Below are the code and all the weights of a small trained network. Each question names an input and a target symbol and asks about switching units off, where a switched-off unit gives its printed mean instead of its output.

import numpy as np


def w(rows, s, z=0):
    codes = np.array(rows[::2]) - 128.0
    scale = np.full(codes.shape[1], s)
    scale[-1] = z or s
    return codes * scale


def f(y):
    return np.maximum(y, 0)


def softmax(a):
    e = np.exp(a - a.max(-1, keepdims=True))
    return e / e.sum(-1, keepdims=True)


def log_softmax(a):
    a = a - a.max(-1, keepdims=True)
    return a - np.log(np.exp(a).sum(-1, keepdims=True))


def net(x, mask):
    ids = ['γδζηλμπτ'.index(c) for c in x.split()]
    T = len(ids)
    res = E[ids] + P[:T]
    r = res
    for j in range(2):
        rows = slice(2 * j, 2 * j + 2)
        q, k, v = (r @ M[0][rows].T for M in (Q, K, V))
        z = softmax(np.where(np.tri(T) > 0, q @ k.T / 2**0.5, -1e9)) @ v
        o = O[0][rows]
        res = res + np.where(mask[j], z, o[:, -1]) @ o[:, :-1]
    y = f(res @ A[0][:, :-1].T + A[0][:, -1])
    res = res + np.where(mask[2:6], y, B[0][:, -1]) @ B[0][:, :-1]
    return log_softmax(res[-1] @ U[:, :-1].T + U[:, -1])


Q, K, V, O, A, B = {}, {}, {}, {}, {}, {}
E = w([
[138,44,115],'γ',
[128,141,175],'δ',
[8,118,69],'ζ',
[185,204,35],'η',
[52,28,20],'λ',
[67,62,83],'μ',
[132,222,146],'π',
[52,212,48],'τ',
],0.014)
P = w([
[72,105,154],'0',
[216,219,4],'1',
[57,86,160],'2',
[167,191,44],'3',
[56,83,162],'4',
[140,188,53],'5',
[61,86,163],'6',
[129,173,67],'7',
[60,84,161],'8',
[121,168,72],'9',
[64,88,163],'10',
[114,174,73],'11',
[60,88,162],'12',
],0.011)
Q[0] = w([
[86,111,2],'head 1',
[134,47,247],'head 1',
[102,34,151],'head 2',
[155,200,87],'head 2',
],0.0094)
K[0] = w([
[62,49,85],'head 1',
[216,174,235],'head 1',
[140,71,137],'head 2',
[231,247,162],'head 2',
],0.014)
V[0] = w([
[102,137,164],'head 1',
[50,96,7],'head 1',
[80,46,126],'head 2',
[148,170,184],'head 2',
],0.011)
O[0] = w([
[3,118,114,123],'head 1',
[107,200,78,252],'head 1',
[41,5,138,126],'head 2',
[133,70,111,101],'head 2',
],0.0064,0.02)
A[0] = w([
[72,140,249,238],'neuron 1',
[118,82,60,222],'neuron 2',
[196,212,87,42],'neuron 3',
[2,180,80,3],'neuron 4',
],0.0099,0.0041)
B[0] = w([
[247,83,111,155],'neuron 1',
[126,146,115,174],'neuron 2',
[100,67,128,223],'neuron 3',
[153,128,200,254],'neuron 4',
],0.013,0.019)
U = w([
[143,82,102,78],'γ',
[227,127,146,60],'δ',
[161,135,197,2],'ζ',
[134,171,58,247],'η',
[59,128,108,119],'λ',
[137,103,145,70],'μ',
[246,212,135,149],'π',
[151,217,130,197],'τ',
],0.013,0.0072)

Each question gives the input, a string of symbols that net reads in full, and the target symbol t.
The units are the heads (2 rows each of Q, K, V and O) and the neurons (one row each of A and B). Each row of codes is followed by its name. A weight is (code - 128) times the scale printed after its matrix; where a second scale follows, it is the last column's (O, A, B and U).
mask holds one flag per unit, heads first, then neurons. A switched-off unit (its flag False) gives its mean, the last column of its rows in O or B, instead of its output. The means were averaged over made-up inputs and are rounded, as every weight is.
A unit's drop is (log p(t) with every unit on - log p(t) with that unit switched off) / (log p(t) with every unit on - log p(t) with every unit switched off).
The circuit of an input: a set's keep is (log p(t) with only the set's units on - log p(t) with every unit switched off) / (log p(t) with every unit on - log p(t) with every unit switched off). Starting from all 6 units, units are removed one at a time, each time the one whose removal leaves the highest keep (on an exact tie, the one counted first), for as long as the keep stays at least 0.8.
circuit, biggest first: the units of the circuit, biggest drop first
top k neurons: the k neurons with the biggest drops, biggest first
heads that matter: for each layer, one digit per head in row order, 1 if its drop is at least 0.15 and else 0, layers parted by /
drop when u is switched off: that unit's drop, to one decimal
input τ τ τ δ τ τ μ δ μ η δ μ, target τ: circuit, biggest first -> neuron 3; neuron 1
input π π δ π η, target η: circuit, biggest first -> neuron 4; head 2; neuron 3
input η λ π τ δ τ δ, target δ: heads that matter -> 10
input η λ ζ ζ η δ, target η: heads that matter -> 00
input τ δ γ π λ μ λ π γ, target γ: circuit, biggest first -> neuron 4; head 1
input μ τ γ λ ζ τ η λ, target τ: circuit, biggest first -> neuron 3; neuron 4; head 1; head 2
input λ π ζ π ζ π η, target η: circuit, biggest first -> neuron 3; neuron 4; head 2
input η π π τ λ γ γ π π λ, target τ: heads that matter -> 10
input τ ζ τ δ, target η: circuit, biggest first -> neuron 4
input γ η ζ λ η λ π τ ζ π, target η: top 3 neurons -> neuron 3; neuron 4; neuron 1
input μ τ π τ λ ζ τ μ, target τ: top 2 neurons -> neuron 3; neuron 4
input τ λ μ π τ τ λ δ ζ ζ, target τ: top 3 neurons -> neuron 4; neuron 1; neuron 3
input λ τ π ζ δ γ, target η: top 2 neurons -> neuron 4; neuron 1
input δ λ π γ ζ, target ζ: drop when neuron 3 is switched off -> 0.1
input λ π π γ, target η: drop when head 2 is switched off -> 0.1
input γ ζ δ τ τ μ π ζ, target τ: drop when head 1 is switched off -> 0.0
input λ γ η δ τ γ λ ζ π γ π λ δ, target δ: drop when neuron 3 is switched off -> 0.2
